After every row comes roughly how far along a hidden order it lies, from 0 to 10.
[  5  -7   1   1 -32  -2  11  28  -3  22   4  12  -2   0 -12  -1]  1
[ -1   4 -20   6 -42  -9  10  -3  12  18  15  32  -9 -19  -9  -7]  3
[ 36   5   4   1  45  -5 -12  38   3 -20 -11   5   5   6  12   2]  4
[-18   2   2  -5   5   1   7 -13   0   5  -2  -8   1   8   2   9]  0
[-19   1  -1   3  -2   5  21   7   2   9  13  -8   1  -7   7   6]  1
[ -1   4 -11  10 -36   4  56 -28  10  20  18  23  -3 -10  -6   4]  1
[-39   5   6   1   0   3  -3  -5   6 -10   0   1  13   1   8   0]  0
[-15   0   7   4  12  15   1  12   0  -2 -15   5   2   8   7   7]  3
[-13   8  -4  11 -54   4  52  11  -1  13  14  22 -15  -9  -3  -2]  0
[  3  -3  -2   9  14   2 -33  -5  -8   3   3  -1   5  -2  -1   2]  1
[-56   6 -22   9 -94  -9  88 -22  18  22  26  43 -10 -10 -18 -16]  1
[-31  12 -18  12 -40  -5  25  11   6   3  16  32 -13 -18  -6  -1]  3
[-58  12  -6   3  -7  -8  14 -37   7  -1   3  13  20   0   5  11]  1
[ 24  -5   0  16 -91 -46  32 -44  25  -2  86 -24 -43 -40 -20   1]  10
[  3   3   4   5 -20  -4  17   8   1  13   1   3  -3  -7  -4  -3]  0
[-48   2  12   1  19  -7  -3  16  -4   0   1   1   7 -15   9  13]  4
[-18   4 -11   0 -28  15  32 -19  -1   1   5   7   5  -5  -7  -8]  1
[-27   2  -6   7 -23   1  47 -36  -1   5   7  13 -12 -11  -4  -8]  0
[ 34   7 -14   2 -27   3  36  -3   5  28   5  15   4  -9  -2  15]  4
[-16  -4  -1   2   3  -2   5  -8  -1 -12  -8  -1  14  -4  -4  15]  2
[  0   4  -9   3  -6  -3   8 -13   4   5  54  11  10 -12  11   9]  0
[-59   2   8  -1  21   5  48 -34   8 -18  22   1  16   0  18  15]  6
[-28  10   3 -10  14  -3   1 -12  -6  -6  -7  -1  17   4   3  10]  2

Part 2:
[ 38 -22   8  22  43 -18  73  36  27  12  17  41 -21  -2 -38  53  32]  1
[ 38   9   8  22  26  18  18  25  12   3  20  17   4  24 -12  41  12]  7
[ 46   5   6  25  20  11  33  18   3   4  17  19 -14  14 -16  31  22]  3
[ 27   4   7  15  31  14  28  19  11   4  26  27   1  14 -19  44  17]  7
[ 40 -39   3 -14  48 -32  59  30  33   9  22  62 -32 -39 -66  50  43]  10
[30 23  7 32 25 26 15 13  3  2 20  9  9 39 -1 32  7]  5
[ 46 -30   3  -4  33 -22  63  21  29   7  17  47 -40 -32 -59  47  51]  6
[  6  56  14  56  29  60 -21  26 -12  -2  38 -17  58  89  49  32 -23]  5
[ 38  -4   7  16  28  -2  41  21  15   6  18  31 -14   5 -28  37  23]  4
[ 29 -21   6  -6  37 -12  46  30  28   8  23  46 -11  -3 -40  42  29]  8
[ 23   3   7   0  40   9  25  28  18   4  30  32   2  10 -25  42  16]  10
[ 42 -16   4  -3  24  -2  37  22  20   4  22  39 -19  -6 -40  38  32]  9
[ 63   0   2  26  18   6  37   8   7   3  11  19 -32  12 -26  27  37]  1
[ 20  37  11  36  24  43  -2  22  -6   0  31  -2  34  60  21  27 -10]  6
[ 9 20 14 46 43 21 24 36  8  6 25 13 32 61 12 52 -3]  1
[ 22 -22  14  31  61 -20  71  52  33  16  20  47  -1  14 -34  71  25]  0
[40 17  4 24 20 21 19 12  3  1 22 10 -4 30 -5 31 15]  4
[ 5 11 15 43 50 14 29 35 14  8 24 20 32 55  4 54  3]  3
[ 49   9   6  31  20  18  27  12   1   2  16  12 -27  25 -13  33  19]  2
[  6  34  13  42  40  34   4  19   1   3  33  10  43  66  16  42 -12]  6
[ 41   0   9  35  35   3  42  18  11   7  15  25 -12  21 -20  51  21]  1
[21 32 12 46 36 32 16 30  0  3 26  4 40 59 16 44 -5]  2
[ 16  54  16  66  37  49   0  29  -7   2  26 -10  52  98  46  47 -20]  0
[ 33  -6  12  27  40  -6  56  36  19  11  15  23  -3  28 -29  47  23]  0
[12 21 10 22 33 33  5 27  6  2 32 12 27 48  9 41  1]  8
[ 53  -3   2  33  17   3  39   8   8   4  14  21 -29  -5 -27  29  30]  3
[ 49  19   4  37  13  25  29   5  -3   1  16  21 -12  29  -4  27  16]  2
[ 8  6 13 29 52  6 37 42 19  9 26 33 26 45 -5 54  3]  4
